Each row has a name. After each piece below comes the name of the row it's from, unless a question asks for something else. Each question is about the rows just above it. Places in a row count from 1.

Columns, left to right: F H K J
Q: [-58.7  25.0   5.7  26.9]
W: [ 25.0 -58.7   5.7  26.5]
B: [  5.7 -58.7  25.0  25.5]
G: [-92.4  28.7  -5.9  38.5]
Which row holds [26.9  5.7 25.0] read backwards? => Q
Row and place where [-58.7  25.0   5.7] starts: => Q, 1
[  5.7 -58.7  25.0  25.5] is in which row? => B

Columns, left to right: L V S U
soli: [47.9 14.2 47.1 67.9]
zure: [ 53.4  14.2  47.1 -19.8]
vusu: [ 51.0  12.6 -16.1 -16.1]
Sul: [53.4 14.2 47.1 67.9]
riv: [-16.2  47.0  47.1  29.6]
Times [-19.8] occurs in zure: => 1
Times [47.1] occurs in zure: => 1
How many times does riv hold [47.1]? => 1
Which column holds [-16.1  47.1] top down? => S
Which column holds [ 53.4 -16.2] top down? => L
Count of [-16.1] in vusu: => 2
Which column holds [ 53.4  51.0  53.4 -16.2] top down? => L

Columns, left to right: gof Tal vupa Tufu
mugu: [ 14.7  -4.9 -63.9  48.1]
budim: [-41.5 -41.5 -41.5 -53.4]
bafaf: [ 14.6 -41.6  14.6   4.3]
gilo: [ 48.2  -4.9 -63.9 -10.9]
[ 48.2  -4.9 -63.9 -10.9] is in which row? => gilo
[-63.9 -41.5  14.6] is in which column, read top down? => vupa
Which row holds this, read backwards? [-63.9  -4.9  48.2] => gilo
Times [14.6] occurs in bafaf: => 2
Which row holds [-41.5 -41.5 -41.5 -53.4]? => budim
Times [-41.5] occurs in budim: => 3
Which column holds [  4.3 -10.9] top down? => Tufu

Columns, left to right: bimo kuvig meka nofa guda dep sev Favez
Zufom: [  6.6  -4.1  -8.5   8.2 -20.8  -1.8  25.8   8.1]
sibab: [13.9 -1.7 22.5 33.3  0.1  0.4 -3.1 10.9]
rered: [ 25.4   6.2  12.8  14.8  10.1  -1.8  10.8 -17.9]
pip: [  4.1 -22.6  23.3  -1.7 -22.3   2.1  -2.8   9.5]
feri: [ -9.0   4.0 -21.3  13.2 -36.3  25.9 -27.1 -66.3]
lefe: [-10.1  -1.0 -21.7   7.0 -24.1  -5.0  26.0  23.8]
Navuk: [-9.9 12.7 30.8 15.9 17.2 28.9 19.7 -9.9]
tulab: [-11.2   2.5 -21.6   2.9 -30.3   0.5   0.1  10.7]
gagi: [-0.2  0.0  0.0  0.2  0.4  0.1  0.1 -0.1]
The one value in Zufom and rered: => [-1.8]
asked: [-0.2  0.0  0.0  0.2  0.4  0.1  0.1 -0.1] => gagi
[  8.1  10.9 -17.9   9.5 -66.3  23.8  -9.9  10.7] is in which column, read top down? => Favez
Row and place where [ -1.0 -21.7] starts: => lefe, 2
Which value is in both sibab and tulab? => [0.1]
Row and place where [ 0.5  0.1 10.7] starts: => tulab, 6

Columns, left to right: satar lopi femo Pef
zir: [-15.4 -15.5   3.1 -61.5]
Peleb: [-92.0   3.1 -15.5  45.5]
muve: [-92.0 -15.5 -15.5 -61.5]
Count of [-15.5] in muve: => 2
Where do [-15.4 -15.5   3.1 -61.5] appear? => zir
[  3.1 -61.5] begins in row and place => zir, 3
Which column holds this, read top down? [-15.5   3.1] => lopi

Columns, left to right: kulo Geka veba tiba Pifom Girip
Bal: [ 34.4  67.8 -17.8  40.9  38.8  50.9]
zazom: [-70.0 -45.9  -9.3   3.6  38.2 -37.6]
budo: [ 63.6   9.0  44.5  40.9 -10.5 -12.5]
lopuv: [44.5  3.7 44.5  3.7 44.5  3.7]
Count of [9.0] in budo: => 1
asked: [44.5  3.7 44.5  3.7 44.5  3.7] => lopuv
Row and place where [44.5 40.9] starts: => budo, 3
[ 3.6 38.2] begins in row and place => zazom, 4
How many times does lopuv hold [3.7]? => 3

Columns, left to right: zavom bape kad neno kuv Furug
zabo: [ 11.9 -72.7  16.5 -20.2  12.3 -22.4]
kub: [  7.4  -5.7   7.4   7.4 -23.5  28.1]
vasir: [-54.7  10.0  -1.9 -18.5 -13.5  -9.4]
Which column holds [16.5  7.4] top down? => kad
Row and place where [ 16.5 -20.2  12.3] starts: => zabo, 3
Which column holds this, read top down? [  7.4 -54.7] => zavom
How many times does kub hold [7.4]? => 3

Columns, left to right: tar Bafar lunud zan Zuzer bug nuti gumub tur
ruzes: [-31.5  29.0 -10.3  -7.3 -40.5   4.0  15.9  17.8 -14.2]
Zitup: [-4.9 -4.7  3.1 -9.7  0.0 -7.8 -8.7  6.5 -3.5]
fise: [  3.7 -10.0   3.6  12.8  17.0   3.2  -1.2 -19.4   1.9]
muvi: [-14.3  29.0 -10.3  -7.3 -40.5 -11.0  15.9  17.8 -14.2]
faki: [ 12.8 -14.2   3.2  -1.1 -40.5   2.1  -1.8   8.1   3.4]
bis: [-57.7  40.1 -22.7 -15.6 -68.7 -28.1  23.0  37.9 -21.6]
Lor: [ -7.8  40.1 -22.7 -15.6 -68.7 -28.1  23.0  31.7 -35.7]
Which value is in both Zitup and Lor? => [-7.8]
Which row holds [-31.5  29.0 -10.3  -7.3 -40.5   4.0  15.9  17.8 -14.2]? => ruzes
asked: [ 12.8 -14.2   3.2  -1.1 -40.5   2.1  -1.8   8.1   3.4] => faki
[-1.2  3.2 17.0 12.8] is which row, read backwards? => fise

Columns, left to right: varib soru mipon Ren
Guvu: [ 34.2 -22.1  -2.5  20.2]
Nuv: [ 45.6  28.2 -15.9  75.2]
Kinos: [ 21.3 -24.3  -5.7  35.2]
rin: [ 13.3  -1.5   8.8 -20.6]
sodir: [-5.5 35.2 -9.8 -5.7]
vuner: [-26.5  -7.4 -12.4 -29.4]
Lino: [ 44.8  -0.8  -9.3 -51.0]
rozi: [-34.7   0.0  21.5  29.5]
Which column holds this, read top down? [-0.8  0.0] => soru
Row and place where [-5.7 35.2] starts: => Kinos, 3
Which column holds this, read top down? [ -2.5 -15.9  -5.7   8.8  -9.8 -12.4] => mipon

Columns, left to right: buf miret govet vop Gepor rom Mese
Difib: [ 46.5  51.8  22.6 -91.9  -1.1  -7.7  65.2]
ber: [22.6 51.8 22.6 22.6 -1.1 -7.7 65.2]
Sud: [65.9 72.7 -6.9  2.2  4.6 -7.3 39.7]
ded: [-31.6  63.8 -28.8 -47.6   3.0   0.2 -68.7]
Deko: [  1.4 -17.9  -0.1 -63.2  -0.8  59.2  59.2]
lupu: [ -2.5  -9.1 -39.4 -84.5   5.9  21.4 -38.1]
sukuz: [ 34.5  52.7 -29.3   7.8   7.1 -47.5 -59.2]
lur: [ 60.5  72.4 -27.9 -13.9   7.9 -23.2 -10.9]
nitas: [-29.0 -49.3  24.1 -23.6  -6.1  55.1  63.8]
Count of [22.6] in ber: => 3
Which value is in both nitas and ded? => [63.8]

Columns, left to right: kopat mebel Mos zuf Muvu masi pigeg
Luda: [-31.4 -50.2  70.6 -41.2 -24.7 -47.7 -24.7]
nem: [-22.2  36.3  10.7 -10.1 -29.4 -11.9  -3.7]
zum: [ -1.5  -7.3  14.1 -24.6 -27.7 -47.7 -21.7]
Gug: [ -0.7  14.8  33.5  50.0 -62.1  55.2  12.0]
bup: [-13.9  -9.2 -31.4 -50.1  70.6 -41.2 -24.7]
vamu: [-22.2 -29.4 -11.9 -10.1  36.3  10.7 -12.6]
Which column holds [ -1.5  -0.7 -13.9] top down? => kopat
Which row holds this, read backwards? [-11.9 -29.4 -10.1  10.7  36.3 -22.2] => nem
Which column holds [-27.7 -62.1  70.6] top down? => Muvu
asked: [-22.2 -29.4 -11.9 -10.1  36.3  10.7 -12.6] => vamu
Which row holds [-24.7 -41.2  70.6 -50.1 -31.4] read backwards? => bup

Columns, left to right: bebo puf lin farop
rodun: [ 1.0  0.2 10.8  5.3]
vud: [ 22.1 -16.3 -67.9  22.0]
Nobog: [10.6 -6.9 57.9 57.9]
Zesoz: [-14.1  12.2  31.5 -17.7]
Which row holds [10.8  0.2] read backwards? => rodun
Which row holds [-6.9 10.6] read backwards? => Nobog
Which column holds this, read top down? [ 10.6 -14.1] => bebo
How many times does Nobog hold [57.9]? => 2

Columns, left to right: ketik Logel lepa Feso gage Sed Goz
fideg: [ 43.9  27.1   7.6  10.0  -0.3   9.9 -17.5]
beg: [ 5.6 -0.1 27.1  7.6 10.0 -0.2  6.3]
guzo: [ 5.6 43.9 27.1  7.6  0.0  4.2  5.0]
bidap: [ 19.9 -17.5 -32.5  25.1  10.1  13.7   1.7]
sisog: [  3.1 -10.7  18.1  -8.5  10.9  14.0  11.7]
bik: [ 19.9  10.0 -32.5  25.1  -7.9  10.8   5.8]
dis: [-32.5 -17.5  19.9  25.1  -7.9  10.0   0.0]
mifam: [  0.0 -79.8 -37.0   7.0  13.3  15.7  21.8]
Which value is in both mifam and guzo? => [0.0]
Which row holds this, read backwards? [-0.2 10.0  7.6 27.1 -0.1] => beg
The one value in bik and fideg: => [10.0]
Which row holds [ 25.1 -32.5 -17.5  19.9] read backwards? => bidap
Which row holds [-0.3 10.0  7.6 27.1] read backwards? => fideg
[15.7 13.3  7.0] is which row, read backwards? => mifam

Columns, left to right: giv kepu tunof gapo kagu dil Dop
Rona: [-40.4  -3.2 -62.9  29.7 -51.1  23.5  16.3]
lagef: [-38.3  37.7 -38.3   6.6 -38.3 -26.6  23.4]
repa: [-26.5 -56.9 -62.9  29.7 -51.1  23.5  16.3]
mude: [  0.5 -51.1  29.7 -56.9 -62.9 -31.5   0.4]
Count of [-26.6] in lagef: => 1
asked: [-26.5 -56.9 -62.9  29.7 -51.1  23.5  16.3] => repa
[-62.9 -31.5   0.4] begins in row and place => mude, 5
Which row holds [-51.1  29.7 -62.9 -56.9] read backwards? => repa
[16.3  0.4] is in which column, read top down? => Dop
[ 16.3  23.5 -51.1  29.7 -62.9  -3.2] is which row, read backwards? => Rona
asked: [-40.4  -3.2 -62.9  29.7 -51.1  23.5  16.3] => Rona

Columns, left to right: pif fak Naru Kuza luso Zofu zosab
Divu: [11.9 -1.2 -1.8  1.2  7.5  1.3 -1.2]
fel: [45.8  5.2  4.9  0.6 -2.0  6.9  4.3]
Furo: [-24.9  -8.1 -10.8  -1.1   4.5 -10.1  -6.8]
sim: [23.8  1.0  1.8 -7.3  6.9 -2.0  7.0]
nalid: [-18.2  -6.9   3.8 -10.2   1.3  12.4  11.7]
fam: [15.9 -0.5  5.0  0.2 -1.8 -0.9 -0.7]
tosen: [-30.7  -9.2  -0.4  -0.6  13.1  18.2  -1.6]
bibim: [11.9 12.6 -1.8  1.2  7.5  1.3 -1.2]
numi: [43.0  4.6 -1.5 -1.8  0.5 -5.0  3.0]
Zole: [ 3.3 -2.8 -0.9 -0.2  4.2  5.8 -0.3]
[ 7.5 -2.0  4.5  6.9  1.3 -1.8 13.1  7.5] is in which column, read top down? => luso
Where does [-2.0  6.9] start? Give its row and place. => fel, 5
[ 1.8 -7.3  6.9 -2.0] begins in row and place => sim, 3
Row and place where [ 1.0  1.8 -7.3  6.9 -2.0  7.0] starts: => sim, 2
Which column holds this, read top down? [  6.9 -10.1  -2.0  12.4  -0.9] => Zofu

Columns, left to right: vufe lupa Pep Gupe Buto Neti lup
famap: [ 12.2   3.5  46.1   3.5 -53.6  55.0 -59.9]
dib: [-23.4  42.6  32.9  26.6 -23.4  69.2 -16.1]
ditel: [ 40.6 -36.4 -18.1 -32.5  40.6  30.5 -52.3]
Duli: [  3.5  12.2 -53.6  46.1   3.5 -29.1  15.9]
zut: [-20.7   8.2 -42.3  12.3 -20.7  -9.1 -27.4]
Peza: [ 12.3 -20.9  -9.1  28.3 -23.7  20.9 -52.0]
vipul: [ 17.9  -9.7  62.6 -73.0  17.9   2.4 -76.6]
lar: [-28.0  70.8  11.2  17.0 -28.0  55.0 -59.9]
zuku: [ 11.3  12.9 -32.8 -39.3  11.3 -47.6 -84.6]
Which row holds this, read backwards? [  3.5  46.1 -53.6  12.2   3.5] => Duli
[ 12.3 -20.7  -9.1] begins in row and place => zut, 4

